Below are the code and all the weights of a small trained network. Each question names an input and a target symbol and asks about switching units off, where a switched-off unit gives its printed mean instead of its output.

import numpy as np


def w(rows, s, z=0):
    codes = np.array(rows[::2]) - 128.0
    scale = np.full(codes.shape[1], s)
    scale[-1] = z or s
    return codes * scale


def f(y):
    return y / 2 * (1 + np.tanh(0.7978845608 * (y + 0.044715 * y**3)))


def softmax(a):
    e = np.exp(a - a.max(-1, keepdims=True))
    return e / e.sum(-1, keepdims=True)


def log_softmax(a):
    a = a - a.max(-1, keepdims=True)
    return a - np.log(np.exp(a).sum(-1, keepdims=True))


def net(x, mask):
    ids = ['αδηξπσψω'.index(c) for c in x.split()]
    T = len(ids)
    res = E[ids] + P[:T]
    u = 0
    for l in range(2):
        r = res
        for j in range(2):
            rows = slice(4 * j, 4 * j + 4)
            q, k, v = (r @ M[l][rows].T for M in (Q, K, V))
            z = softmax(np.where(np.tri(T) > 0, q @ k.T / 4**0.5, -1e9)) @ v
            o = O[l][rows]
            res = res + np.where(mask[u + j], z, o[:, -1]) @ o[:, :-1]
        u += 2
        y = f(res @ A[l][:, :-1].T + A[l][:, -1])
        res = res + np.where(mask[u : u + 8], y, B[l][:, -1]) @ B[l][:, :-1]
        u += 8
    return log_softmax(res[-1] @ U[:, :-1].T + U[:, -1])


Q, K, V, O, A, B = {}, {}, {}, {}, {}, {}
E = w([
[189,92,136,58,109,14],'α',
[93,95,39,130,229,115],'δ',
[242,191,151,42,243,162],'η',
[80,92,139,86,166,190],'ξ',
[181,79,14,132,116,11],'π',
[93,224,152,131,193,112],'σ',
[184,76,105,126,125,219],'ψ',
[167,70,174,237,193,135],'ω',
],0.012)
P = w([
[146,72,165,41,247,156],'0',
[140,126,132,111,165,142],'1',
[142,138,138,131,159,133],'2',
[117,128,85,145,132,154],'3',
[104,142,78,151,102,152],'4',
[118,156,68,168,90,150],'5',
[118,143,84,175,84,157],'6',
[138,153,80,172,93,158],'7',
],0.011)
Q[0] = w([
[123,116,159,93,163,118],'0.h1',
[149,87,163,133,138,114],'0.h1',
[157,148,148,124,99,66],'0.h1',
[113,142,153,135,160,122],'0.h1',
[118,127,164,158,166,2],'0.h2',
[133,134,162,112,134,186],'0.h2',
[146,124,124,145,140,199],'0.h2',
[122,147,110,134,132,211],'0.h2',
],0.016)
K[0] = w([
[128,119,186,99,147,120],'0.h1',
[174,89,165,98,143,75],'0.h1',
[173,101,123,90,99,139],'0.h1',
[111,106,143,97,175,133],'0.h1',
[117,81,98,8,183,104],'0.h2',
[110,111,138,164,114,165],'0.h2',
[155,150,106,151,86,156],'0.h2',
[147,170,118,164,80,149],'0.h2',
],0.013)
V[0] = w([
[137,187,191,113,150,213],'0.h1',
[143,169,164,216,161,47],'0.h1',
[54,180,152,72,149,105],'0.h1',
[164,143,1,90,118,75],'0.h1',
[112,134,75,56,111,194],'0.h2',
[101,80,80,43,197,112],'0.h2',
[33,143,172,97,126,7],'0.h2',
[87,15,109,104,133,127],'0.h2',
],0.0069)
O[0] = w([
[186,121,188,117,145,127,121],'0.h1',
[193,156,86,67,56,133,116],'0.h1',
[119,194,186,106,175,159,136],'0.h1',
[126,178,59,176,205,112,177],'0.h1',
[93,148,159,143,255,186,154],'0.h2',
[126,117,150,191,212,40,254],'0.h2',
[52,146,182,43,120,104,97],'0.h2',
[80,82,127,209,133,86,169],'0.h2',
],0.007)
A[0] = w([
[132,83,207,5,170,93,3],'0.n1',
[144,159,132,169,102,70,222],'0.n2',
[254,158,85,144,89,149,204],'0.n3',
[129,111,57,48,178,60,186],'0.n4',
[142,48,54,133,102,79,166],'0.n5',
[134,65,85,216,145,156,165],'0.n6',
[168,42,49,138,135,51,130],'0.n7',
[158,190,114,121,218,29,76],'0.n8',
],0.0068,0.0023)
B[0] = w([
[42,97,190,111,1,153,154],'0.n1',
[106,133,86,103,105,28,167],'0.n2',
[55,106,86,145,112,121,162],'0.n3',
[165,162,211,250,78,115,207],'0.n4',
[252,185,180,98,82,81,184],'0.n5',
[110,165,144,106,223,179,204],'0.n6',
[168,144,178,22,73,100,221],'0.n7',
[121,121,168,221,96,145,254],'0.n8',
],0.0063,0.0096)
Q[1] = w([
[66,156,191,172,196,93],'1.h1',
[86,92,130,120,66,55],'1.h1',
[94,76,233,143,91,22],'1.h1',
[33,101,106,150,78,178],'1.h1',
[219,206,90,194,200,254],'1.h2',
[76,152,98,235,156,179],'1.h2',
[181,138,29,71,113,226],'1.h2',
[51,243,60,97,154,203],'1.h2',
],0.0069)
K[1] = w([
[136,171,166,162,151,118],'1.h1',
[131,56,181,114,111,145],'1.h1',
[149,109,245,67,162,124],'1.h1',
[144,112,117,180,185,156],'1.h1',
[89,129,41,77,117,143],'1.h2',
[105,128,67,122,148,118],'1.h2',
[107,127,72,171,58,138],'1.h2',
[113,170,83,168,107,158],'1.h2',
],0.013)
V[1] = w([
[188,161,108,136,73,83],'1.h1',
[86,4,143,126,123,119],'1.h1',
[113,102,97,139,213,168],'1.h1',
[197,2,102,140,102,141],'1.h1',
[105,45,142,128,125,158],'1.h2',
[60,84,119,91,196,152],'1.h2',
[207,215,146,139,216,129],'1.h2',
[216,97,136,59,134,148],'1.h2',
],0.0094)
O[1] = w([
[18,91,166,104,137,138,106],'1.h1',
[152,143,58,142,88,72,151],'1.h1',
[161,140,100,200,156,154,104],'1.h1',
[18,212,112,207,85,67,78],'1.h1',
[107,225,100,130,196,148,161],'1.h2',
[66,114,3,49,115,157,155],'1.h2',
[67,36,107,150,29,191,254],'1.h2',
[156,238,96,130,43,213,83],'1.h2',
],0.0074,0.0085)
A[1] = w([
[118,116,75,84,61,121,1],'1.n1',
[151,117,151,141,89,89,113],'1.n2',
[88,94,145,171,127,182,17],'1.n3',
[111,130,73,121,146,172,27],'1.n4',
[122,109,133,92,2,110,4],'1.n5',
[165,145,126,116,112,79,96],'1.n6',
[141,167,114,173,86,109,153],'1.n7',
[139,116,148,169,178,127,110],'1.n8',
],0.011,0.0063)
B[1] = w([
[126,137,98,101,226,133,129],'1.n1',
[103,164,116,112,122,185,255],'1.n2',
[145,181,249,148,185,110,219],'1.n3',
[94,145,125,104,120,135,204],'1.n4',
[130,93,115,148,184,190,189],'1.n5',
[111,149,159,122,193,156,230],'1.n6',
[156,124,134,121,126,101,215],'1.n7',
[117,127,103,89,154,163,195],'1.n8',
],0.012,0.0087)
U = w([
[65,61,76,159,109,38,236],'α',
[145,80,79,204,216,64,56],'δ',
[180,109,150,195,137,150,42],'η',
[70,109,37,45,194,134,119],'ξ',
[67,178,152,82,181,87,57],'π',
[224,76,118,6,132,157,181],'σ',
[93,223,84,156,128,197,91],'ψ',
[155,142,84,183,2,81,254],'ω',
],0.0056,0.0086)

Each question gives the input, a string of symbols that net reads in full, and the target symbol t.
The units are the heads (4 rows each of Q, K, V and O) and the neurons (one row each of A and B). Each row of codes is followed by its name. A weight is (code - 128) times the scale printed after its matrix; where a second scale follows, it is the last column's (O, A, B and U).
mask holds one flag per unit, layer by layer, with each layer's heads first. A switched-off unit (its flag False) gives its mean, the last column of its rows in O or B, instead of its output. The means were averaged over made-up inputs and are rounded, as every weight is.
A unit's drop is (log p(t) with every unit on - log p(t) with that unit switched off) / (log p(t) with every unit on - log p(t) with every unit switched off).
The circuit of an input: a set's keep is (log p(t) with only the set's units on - log p(t) with every unit switched off) / (log p(t) with every unit on - log p(t) with every unit switched off). Starting from the 12 units with the biggest drops (on a tie, the unit counted first), units are removed one at a time, each time the one whose removal leaves the highest keep (on an exact tie, the one counted first), for as long as the keep stays at least 0.8.
circuit, biggest first: the units of the circuit, biggest drop first
most important unit: the unit with the biggest drop
top k neurons: the k neurons with the biggest drops, biggest first
k most important neurons of layer l: the k neurons of layer l with the biggest drops, biggest first
which heads matter: for each layer, one digit per head in row order, 1 if its drop is at least 0.15 and else 0, layers parted by /
input σ α α ξ α α ξ, target ξ: which heads matter => 01 / 01
input σ ψ η, target ψ: circuit, biggest first => [0.h2; 1.h2; 0.n4; 0.n8]
input σ ξ ω, target σ: circuit, biggest first => [1.h1; 0.h1]
input η η δ, target η: circuit, biggest first => [1.h2; 1.n3; 1.h1]
input δ δ ω σ σ σ ξ σ, target σ: circuit, biggest first => [1.h1; 0.h2]
input ξ δ α α π, target δ: top 2 neurons => [0.n1; 1.n6]
input ψ α δ, target ψ: circuit, biggest first => [1.h2; 0.n4; 0.n8]
input δ δ σ, target δ: most important unit => 0.h2
input σ ψ α ξ σ π ω ξ, target ω: which heads matter => 11 / 11
input δ σ η α σ ω ξ η, target ω: top 3 neurons => [0.n6; 1.n6; 0.n3]
input δ σ α π, target α: which heads matter => 11 / 11
input ξ σ δ, target ξ: which heads matter => 11 / 01
input ω ψ ξ π, target ψ: 2 most important neurons of layer 0 => [0.n7; 0.n5]
input δ σ ξ, target σ: circuit, biggest first => [1.h1]
input α α ψ η, target ψ: top 3 neurons => [0.n4; 0.n8; 1.n4]
input δ α α σ σ α ω, target σ: which heads matter => 01 / 10
input α α π, target π: top 2 neurons => [0.n1; 1.n6]
input α σ σ, target α: which heads matter => 01 / 10
input π ψ δ ψ, target ψ: circuit, biggest first => [0.h2; 1.h1; 1.h2; 0.n4]
input α σ ξ η ω δ ψ, target ω: 2 most important neurons of layer 1 => [1.n6; 1.n2]
input δ π σ ψ α, target α: which heads matter => 01 / 01
input δ ψ ψ δ, target ψ: top 2 neurons => [0.n6; 0.n4]
input ω α ψ π α δ, target π: top neuron => [0.n5]
